Each row is followed by roughly how far along a hidden order it lies, from 0 to 15. A new part has a new order.
In the rows, zero is written as 128.
[148 140 101 106 102 150 142 138 135 129 129 148 149 115 130 133 119 137
 144 144 142 148 124 160 115 175 127 136 161 132 143 143 152 150 104 145
 112 160 145 147 126 139 128 175 123  53 142 134 128 112 120  77 131 118
 145 141 124 134 140 172 142 115 101 194  11 123 143 132 139 112 201 152
 154 127 120 124 157 145 122  84 120 154 131 129  95 192 143 128 124 129
 105 124 124 139  80 106 116 157 157  57  71 101 142 160 174 110 143 136
 138 132 137 198 123  91 127 154 137 146 100 130  93 114 137 114 115 152
  91 159  63 137 131 178 122 111 145 140 134 125 163 111]	6
[126 133 123  96 104 150 135 122 138 106 129 139 149 127 123 122 131 147
 146 177 147 133 109 175 116 200 131 143 137 137 104 140 157 139  90 138
 102 151 124 151 124 162 114 182 119  56 121 128 129 124 123  89 143 101
 167 158 135 104 190 158 161 113  89 170  29 111 145 131 116  92 191 145
 148 137 122 120 153 155 128  78 132 156 135 110 121 236 145 112 111 168
  97 124 122 159 113 105 115 142 149  53  78  92 136 193 174 101 140 147
 152 123 125 160 121 119 130 159 132 139  99 129  80 118 141 121 110 134
  88 215  56 164 143 159  99 126 152 130 149 122 144  80]	3
[128 124 132 155 151  89 117 113 124 141 125 145  82 144 139 151 138 106
 108  70 111 121 167  98 114  38 125 111 117 126 135 124  80 103 163 115
 144 104 141 107 134 108 147  80 135 202 142 118 113 142 143 169 110 150
 110  92 126 177  33  90 109 143 161  71 203 149 124 120 146 118  70 127
  75 113 138 126 107  81 130 163 144  91 111 206 105   1 108 128 147  93
 155 130 118  93 152 150 123 116 101 228 195 180 115  43  92 155 108 109
 122 121 128  52 135 113 134  93 145 113 154 122 194 139 112 133 136 106
 172  42 170  67 125 115 160 108 125 117 110 136 128 154]	15
[146 139  97 106  99 134 133 137 142 131 127 167 135 128 137 140 126 133
 147 122 143 147 136 149  97 152 129 145 165 144 155 146 134 144 105 139
 106 164 145 155 128 141 131 175 119  60 141 129 116 117 127  84 131 119
 152 137 128 164 113 164 141 111 112 186   4 130 153 137 150  89 178 152
 128 131 119 109 154 128 125  89 140 138 119 165  72 173 142 105 130 116
 102 120 123 137 108 112  90 160 150  69  90 118 142 126 175  97 138 140
 148 123 142 177 124  84 125 146 153 139  98 119 113 121 129 109 109 143
 108 138  69 125 141 176 133  80 144 129 140 123 184  95]	7
[135 141 104 116 102 137 136 125 148 124 124 167 129 134 136 148 132 122
 136 112 143 140 142 125  98 138 122 142 161 147 141 142 121 136 109 134
 101 147 129 140 135 138 139 164 117  78 145 113 119 119 132  96 120 121
 161 127 145 147 108 150 132 113 114 161  26 133 151 120 153  61 155 147
 103 119 122 111 151 132 132  85 143 130 112 200  60 102 139 104 135 120
 109 127 110 123  94 126  96 173 134 121 105 126 132 121 166 109 128 131
 154 123 136 158 130  90 134 142 155 133 106 116 121 129 122 107 109 123
 115 137  78  74 146 175 138  68 159 114 140 127 167  76]	9
[ 89 108 157 116 140 147 120 124 126  97 128  83 148 127 126 100 133 162
 108 158 140  93  77 162 165 194 146 133 111 137  92 112 154 112 123 116
 116  77  91 154 127 135 115 156 123 168  82 155 140 137 122 114 158 115
 145 164 121  41 237 151 144 119  87 121 162 115 119 122  88 129 117  95
 135 151 135 125 124 161 138 170 125 143 137  24 255 213 130 116  92 188
 125 131 141 175 183 123 139 109 135 125 152 115 113 198 139 113 106 143
 131 120 110 129 117 149 129 139  95 106 130 126  97 134 137 152 124 109
  99 222 131 172 117  77 125 174 132 126 159 128  85  98]	1
[157 138 103 114 109 152 148 142 136 130 129 144 145 113 136 138 116 123
 124 101 135 155 125 137 123 160 113 127 155 133 155 138 156 152 113 138
 115 162 149 144 131 124 132 146 127  58 152 124 138  99 121  87 124 124
 138 132 128 125 109 157 122 114 118 186  38 125 146 115 143 129 179 160
 142 127 119 133 153 144 122  80 102 142 124 128  90 125 138 143 126 101
 118 131 115 131  76 118 115 144 149  57  80 105 141 177 153 129 132 130
 129 141 136 201 124  86 129 153 136 151 102 130  93 116 124 115 124 159
  97 129  89 126 127 165 128 108 146 149 129 133 178 119]	7
[105 115 150 122 141 134 117 113 123  97 132  92 137 128 119 106 133 150
 111 165 131 103  97 147 165 160 140 119 102 123 101 111 144 115 132 120
 130  82 103 147 127 142 125 133 130 174  95 145 137 135 127 126 149 119
 139 153 120  56 194 119 133 131 111 102 198 123 114 127  96 144 116 104
 140 141 138 131 125 148 137 166 126 132 136  24 217 159 115 128 109 173
 128 131 135 155 158 129 141 106 123 137 156 124 119 150 125 129 110 130
 122 121 112 112 120 148 130 127 101 110 141 134 116 130 138 161 128 112
 132 173 139 155 112  82 120 173 108 122 136 134  84 128]	4
[155 143 101 138 112 115 143 133 137 149 125 183 110 131 144 161 126  98
 128  76 126 161 175  97  95  75 110 129 161 136 160 145 101 140 132 133
 127 170 166 123 136 109 146 116 129  91 153 102 120 113 135 118 102 140
 131  96 135 197  15 122 104 126 153 151  59 136 148 122 167  92 141 161
  89 105 121 125 147  98 123  93 129 110 110 233  15  28 128 129 155  61
 129 127 109  91  80 135 106 153 125 141 118 143 137  78 137 145 134 118
 132 134 147 118 136  78 132 128 165 143 119 121 152 127 115  95 127 146
 131  41 116  72 138 171 147  54 139 131 111 133 186 138]	14
[143 139 121 138 135 136 116 120 131 124 130 133 126 129 122 137 129 113
 128 121 124 134 142 114 129 117 128 125 126 125 128 121 129 136 140 134
 134 129 137 130 131 125 137 122 127 145 143 116 127 127 130 129 120 133
 128 130 134 122  76 117 122 136 146 120 122 137 124 131 129 123 115 134
 131 117 128 127 122 124 128 131 129 117 121 140  95  76 119 126 138 111
 133 128 120 109 120 135 129 131 130 146 136 157 128  94 117 140 125 119
 122 129 133 115 132 127 130 119 135 127 135 132 141 127 125 125 126 128
 141  89 141 120 126 135 135 111  98 119 120 133 136 135]	9
[153 136  87 134  96 110 146 142 145 152 123 195 113 136 162 174 125 112
 110  50 136 157 172  98  94 109 111 137 177 156 179 157 106 136 127 122
 111 157 173 153 141 104 149 116 128  63 170 109 114 101 135  96 103 141
 146 105 127 203  32 146  97 110 138 192  36 150 161 115 179  63 160 165
  71 107 118 114 161 104 128  72 125 115  93 225  18  24 130 117 144  49
 128 128 106 103  65 126  92 153 125 141 117 156 139 100 174 128 124 124
 137 131 152 148 130  46 128 140 167 140 106 108 137 129 108  95 123 154
 113  62  93  57 140 169 170  25 178 141 125 131 216 120]	14
[129 138 115  95 104 161 130 133 135 111 131 129 161 118 112 116 125 155
 162 194 141 128  97 189 130 220 139 148 143 132 111 135 177 152  92 147
 109 146 126 158 121 165 109 199 114  65 115 143 131 122 119  83 148 102
 156 165 131  96 208 167 171 113  96 170  33 113 138 149 115 119 190 131
 173 136 121 117 144 161 128  79 133 155 143  65 134 255 147 108 109 177
  98 119 135 162 133 100 124 151 161  41  66  87 141 186 162  93 147 151
 143 124 128 194 120 133 123 156 126 139 103 131  80 117 146 124 107 146
  85 213  72 185 135 161 101 147 128 129 150 117 138  89]	1
[167 149 115 142 119 107 129 125 134 148 127 165 106 134 132 162 127  95
 147  89 128 161 186  89  80  65 110 125 151 123 159 140  98 137 137 140
 132 205 169 105 131 123 148 106 127 116 171  98 112 124 137 144  97 142
 124  91 140 191  23 107 112 139 158 137  86 145 141 130 166 100 128 169
 117 102 123 126 135  89 120  98 138 107 115 245  20  35 125 129 165  69
 129 125 110  84  82 137 110 144 124 152 117 145 136  63 118 142 142 116
 131 132 140 112 141  99 131 115 168 143 126 128 167 125 117  93 132 138
 149  47 109  78 140 174 133  62 118 123 101 131 149 147]	15
[ 96 113 163 120 142 154 121 121 121  95 131  73 151 124 111  93 132 154
 119 186 133  93  77 162 171 189 144 129  92 125  86 109 163 120 128 121
 127  77  89 139 125 144 112 149 126 164  83 149 147 141 121 133 156 110
 134 161 126  47 245 136 146 127 103 106 189 111 114 125  81 154 113  93
 149 151 136 135 112 170 138 164 121 143 147  17 239 208 125 128  93 192
 128 133 143 162 182 124 149 102 128 113 141 109 117 186  86 122 118 137
 119 124 106 134 121 175 129 132  88 111 140 135  98 131 139 164 123 107
 119 227 146 196 119  76 108 197 117 121 150 127  60 108]	0
[159 134  86  98  91 135 144 145 134 126 131 152 152 123 141 135 119 147
 141 142 143 153 127 165 115 163 126 142 177 136 162 156 147 149  97 135
 110 173 145 167 124 138 122 143 132  19 141 127 128 102 121  88 141 124
 154 146 111 167 153 160 135 110 104 205   3 118 150 140 138 110 218 156
 151 129 116 121 159 143 126  51 118 160 133 136  83 196 137 125 126 127
 100 121 126 159  60  91 113 159 152  48  62  96 150 180 187  93 137 147
 140 133 149 165 118  89 120 166 141 146  96 129  79 112 138 114 117 171
  84 171  52 139 131 173 111 103 154 142 143 125 174 127]	5
[ 99 116 143 121 130 129 117 114 131  95 128 107 126 140 128 118 139 162
 110 135 138  99  99 143 155 171 146 117 109 141  95 114 129 107 129 116
 120  65 104 167 129 146 131 152 124 172  96 150 127 139 129 116 158 117
 154 153 123  66 191 138 138 120  99 110 158 128 127 126 105 111 115 103
 110 142 138 116 123 142 140 154 142 129 123  77 211 167 121 106 109 167
 134 128 131 160 181 127 115 117 126 151 172 136 116 150 143 116 100 137
 134 111 113 124 117 131 130 131 112  97 134 123 115 137 135 157 117  97
 126 180 126 149 111  85 137 142 139 115 184 131 108 101]	5
[120 123 155 149 155 123 107 105 124 112 132 102 116 134 115 124 136 120
 112 138 114 113 132 101 153 121 132 115  98 118 105 106 122 118 158 122
 144  86 115 127 131 129 138  99 132 214 117 123 132 140 133 158 126 132
 128 124 133  89  95  90 113 145 147  77 213 138 106 129 113 134  84 105
 127 122 139 133 107 122 135 174 134 105 127 108 171  74 103 128 135 129
 147 131 128 117 152 143 140 110 112 187 173 142 114  87  90 158 105 114
 112 123 119  49 129 152 133 105 121 108 155 136 149 138 128 154 133 107
 161  99 177 133 115  91 132 129  80 108 118 139  82 156]	8
[155 145  94 141 118 102 130 120 136 146 127 177 107 143 137 162 134  91
 136  81 121 160 178  86  77  63 109 130 144 129 162 143  83 133 136 131
 127 163 157 105 134 122 144 100 132 122 166  90 112 124 138 141  99 138
 131  91 145 196  22  95 108 135 153 128 110 142 146 124 171  84 141 159
 105 104 124 128 136  83 123  91 145 110 111 248   8  44 124 127 167  62
 133 126 103  84  76 137 108 141 114 159 128 148 133  55 122 135 136 123
 138 130 144 104 140 100 134 119 169 141 128 125 168 129 117  93 130 135
 145  44 100  67 147 167 134  58 135 119 106 133 162 139]	15
[ 91 116 178 132 158 155 112 104 115  88 132  60 154 131  96  73 139 142
 123 219 120  97  77 151 166 170 132 121  65 108  76 100 156 114 125 119
 134  85  75 106 121 156 106 120 131 199  82 123 149 150 123 169 146 113
 127 150 144  20 233  88 149 142 121  73 227 103  94 124  77 174 105  93
 164 152 140 150  96 164 135 183 125 141 160  20 241 195 123 138 100 206
 138 134 136 160 170 133 164  85 113 151 151  99 112 188  91 133 127 132
 121 128  98  99 127 216 135 124  85 120 161 145 110 131 141 166 135  98
 135 215 160 201 124  69  80 206  98 113 133 129  29 122]	0
[143 133 105  99 101 149 142 136 137 112 130 146 156 123 130 125 124 140
 142 159 147 146 112 173 117 185 123 137 153 134 134 147 156 145  92 136
 106 151 138 162 124 149 125 165 126  22 132 125 133 112 120  83 142 110
 150 149 127 119 179 157 143 110  94 189  22 115 146 129 131 104 204 150
 156 136 118 126 148 154 125  66 120 157 137  97 119 223 142 126 113 138
  99 125 119 161  83 100 113 146 150  36  67  90 142 193 179  96 143 147
 145 132 133 217 120 103 128 164 124 146  98 130  80 114 139 121 115 147
  84 197  54 156 133 161 108 119 159 140 140 126 159 106]	4
[129 131 164 158 179 139 113 107 118 117 132  80 116 116 107 120 123 104
 106 127 112 123 134  99 171 108 126  96  79 104  95  93 136 127 174 134
 156  98 126 101 130 112 138 132 129 217 125 140 143 139 129 157 116 142
  92 112 136  40  88  97 103 157 157  64 255 147  94 112 108 164  61 106
 138 123 142 149  99 127 126 200 112  90 126 142 202  19 108 154 134 118
 159 139 130  83 142 165 149 103 121 177 167 146 107  92  75 184 117  99
  97 135 113  67 133 156 138  87 112 116 162 143 160 135 119 149 147 109
 171  70 206 132 103  98 145 167  68 123 106 140  66 165]	9
